Here is a tiny trained network, its code and every weight. The questions are about switching its units off for an input and a class, where a switched-off unit gives its printed mean instead of its output.

import numpy as np


def w(rows, s, z=0):
    codes = np.array(rows[::2]) - 128.0
    scale = np.full(codes.shape[1], s)
    scale[-1] = z or s
    return codes * scale


def norm(h):
    return h / np.sqrt((h * h).mean(-1, keepdims=True) + 1e-5)


def f(y):
    return y / 2 * (1 + np.tanh(0.7978845608 * (y + 0.044715 * y**3)))


def log_softmax(a):
    a = a - a.max(-1, keepdims=True)
    return a - np.log(np.exp(a).sum(-1, keepdims=True))


def net(x, mask):
    res = np.array(x, float).reshape(1, 8) / 4 @ E
    u = 0
    for l in range(2):
        y = f(norm(res) @ A[l][:, :-1].T + A[l][:, -1])
        res = res + np.where(mask[u : u + 8], y, B[l][:, -1]) @ B[l][:, :-1]
        u += 8
    return log_softmax(norm(res)[-1] @ U[:, :-1].T + U[:, -1])


A, B = {}, {}
E = w([
[129,127,129,127,129,127,136,124,128,129,126],'x0',
[92,110,134,157,149,2,116,104,120,97,167],'x1',
[130,126,126,131,129,130,132,127,129,123,126],'x2',
[92,160,10,88,127,130,119,92,125,140,116],'x3',
[136,125,127,124,128,127,127,126,121,120,120],'x4',
[181,130,95,194,80,132,130,100,91,173,161],'x5',
[133,130,130,120,129,127,124,125,128,131,134],'x6',
[130,126,131,123,126,126,123,124,129,129,130],'x7',
],0.0082)
A[0] = w([
[85,233,3,94,116,43,135,92,140,94,129,4],'0.n1',
[90,123,109,59,112,178,129,170,143,96,70,168],'0.n2',
[118,142,142,143,152,92,108,154,96,126,128,108],'0.n3',
[133,117,170,130,108,92,93,131,124,117,117,145],'0.n4',
[169,129,107,160,117,152,141,103,108,197,130,90],'0.n5',
[108,145,32,70,138,238,138,110,121,174,81,95],'0.n6',
[161,86,139,194,81,98,115,112,55,191,140,92],'0.n7',
[188,160,209,121,100,234,150,197,150,149,95,144],'0.n8',
],0.0052,0.0044)
B[0] = w([
[131,9,168,143,167,222,89,119,92,177,102,217],'0.n1',
[146,195,126,111,217,108,122,90,185,131,154,216],'0.n2',
[138,103,145,128,129,138,149,118,149,104,98,135],'0.n3',
[125,110,133,115,156,124,176,96,150,75,111,154],'0.n4',
[178,94,89,151,60,92,60,144,93,125,119,153],'0.n5',
[156,224,168,121,91,76,146,194,181,82,121,243],'0.n6',
[193,155,127,197,157,118,111,87,225,106,180,190],'0.n7',
[40,1,69,138,182,85,80,48,66,165,139,253],'0.n8',
],0.0057,0.0051)
A[1] = w([
[126,63,139,137,109,131,157,119,88,138,137,88],'1.n1',
[54,108,196,103,147,80,191,151,147,58,103,30],'1.n2',
[169,80,123,196,90,126,139,97,83,156,175,123],'1.n3',
[151,141,230,170,101,64,200,167,174,3,149,70],'1.n4',
[34,58,180,70,174,151,111,103,114,77,114,136],'1.n5',
[151,87,56,199,64,123,133,76,30,184,182,118],'1.n6',
[179,193,102,158,37,128,121,90,141,137,174,2],'1.n7',
[171,165,67,151,31,159,110,113,125,138,128,31],'1.n8',
],0.006,0.0023)
B[1] = w([
[115,179,92,61,148,123,79,135,178,119,102,149],'1.n1',
[135,115,115,125,77,215,61,146,44,197,57,198],'1.n2',
[96,161,102,29,196,192,118,63,184,72,114,218],'1.n3',
[201,253,96,108,37,147,151,171,124,113,161,212],'1.n4',
[141,85,77,180,120,64,219,181,58,207,169,253],'1.n5',
[85,96,197,137,90,202,85,92,207,59,65,253],'1.n6',
[99,121,106,93,192,70,208,209,53,208,151,165],'1.n7',
[131,107,186,130,52,49,131,216,10,148,126,164],'1.n8',
],0.0061,0.0062)
U = w([
[79,30,96,134,236,90,177,143,69,211,134,164],'0',
[175,194,129,129,33,87,144,216,51,165,132,183],'1',
[99,38,149,160,113,178,47,36,186,93,102,198],'2',
[207,221,168,171,109,113,143,71,211,53,219,3],'3',
[113,248,108,53,192,136,136,153,219,116,104,42],'4',
],0.011,0.0025)

Each question gives the input, the list of numbers given to net, and the class t.
The units are the neurons (one row each of A and B). Each row of codes is followed by its name. A weight is (code - 128) times the scale printed after its matrix; where a second scale follows, it is the last column's (A, B and U).
mask holds one flag per neuron, layer by layer. A switched-off neuron (its flag False) gives its mean, the last column of its row in B, instead of its output. The means were averaged over made-up inputs and are rounded, as every weight is.
A unit's drop is (log p(t) with every unit on - log p(t) with that unit switched off) / (log p(t) with every unit on - log p(t) with every unit switched off).
The circuit of an input: a set's keep is (log p(t) with only the set's units on - log p(t) with every unit switched off) / (log p(t) with every unit on - log p(t) with every unit switched off). Starting from the 12 units with the biggest drops (on a tie, the unit counted first), units are removed one at a time, each time the one whose removal leaves the highest keep (on an exact tie, the one counted first), for as long as the keep stays at least 0.8.
units of the circuit, in order: the units of the circuit, biggest drop first
most important unit: the unit with the biggest drop
top k neurons: the k neurons with the biggest drops, biggest first
k most important neurons of layer l: the k neurons of layer l with the biggest drops, biggest first
drop when u is switched off: that unit's drop, to one decimal
input [-1,1,1,-8,0,-1,8,-2], class 1: most important unit : 1.n4
input [6,8,0,-3,8,-1,4,-5], class 1: units of the circuit, in order : [1.n2; 1.n4]
input [3,-6,-8,0,8,-7,7,0], class 0: units of the circuit, in order : [0.n8; 1.n5]
input [3,-8,-5,0,-7,1,6,-7], class 2: units of the circuit, in order : [0.n8; 1.n7]
input [-3,0,8,8,-1,4,2,-2], class 1: units of the circuit, in order : [0.n8; 1.n8]
input [5,3,-8,0,-1,3,8,2], class 3: top 2 neurons : [0.n8; 0.n7]
input [0,-5,0,-8,7,2,1,-1], class 2: units of the circuit, in order : [0.n8; 1.n7]
input [-7,5,-3,0,2,6,-6,-2], class 3: 3 most important neurons of layer 0 : [0.n7; 0.n8; 0.n1]
input [3,8,-7,-8,7,-1,0,1], class 1: units of the circuit, in order : [1.n2; 1.n4]
input [5,4,5,0,-6,5,-3,3], class 3: 3 most important neurons of layer 0 : [0.n7; 0.n8; 0.n1]
input [6,1,-5,-1,8,-8,-7,-8], class 1: units of the circuit, in order : [0.n8; 1.n4; 1.n2]
input [3,0,-6,2,-1,2,-5,-3], class 1: top 4 neurons : [0.n8; 0.n6; 1.n8; 1.n7]
input [0,-7,1,0,-3,-5,7,0], class 0: top 3 neurons : [0.n8; 1.n5; 1.n4]
input [-5,3,-6,6,7,-5,2,-1], class 0: most important unit : 0.n1
input [-6,8,6,0,0,1,0,2], class 3: top 3 neurons : [0.n8; 1.n4; 0.n6]
input [2,5,-8,0,-1,6,1,0], class 3: 2 most important neurons of layer 1 : [1.n2; 1.n7]
input [7,1,6,-4,-2,7,-7,4], class 3: 3 most important neurons of layer 1 : [1.n2; 1.n7; 1.n4]
input [2,2,1,-1,5,7,0,-5], class 3: top 3 neurons : [0.n7; 0.n8; 0.n1]
input [-1,-1,2,-7,1,-3,-5,-1], class 0: top 2 neurons : [0.n8; 0.n6]
input [3,-5,0,8,7,3,5,-8], class 1: units of the circuit, in order : [1.n8]
input [1,-1,-3,-7,2,4,-2,-6], class 2: 2 most important neurons of layer 0 : [0.n8; 0.n6]
input [8,8,0,-8,3,2,-7,-3], class 3: 2 most important neurons of layer 1 : [1.n5; 1.n8]
input [-6,3,-2,2,3,8,1,2], class 2: top 3 neurons : [1.n6; 0.n6; 1.n4]
input [3,2,0,8,3,4,-2,-8], class 2: top 2 neurons : [0.n1; 1.n6]
input [-6,5,-1,-5,-7,-1,3,6], class 1: drop when 1.n2 is switched off : 0.2
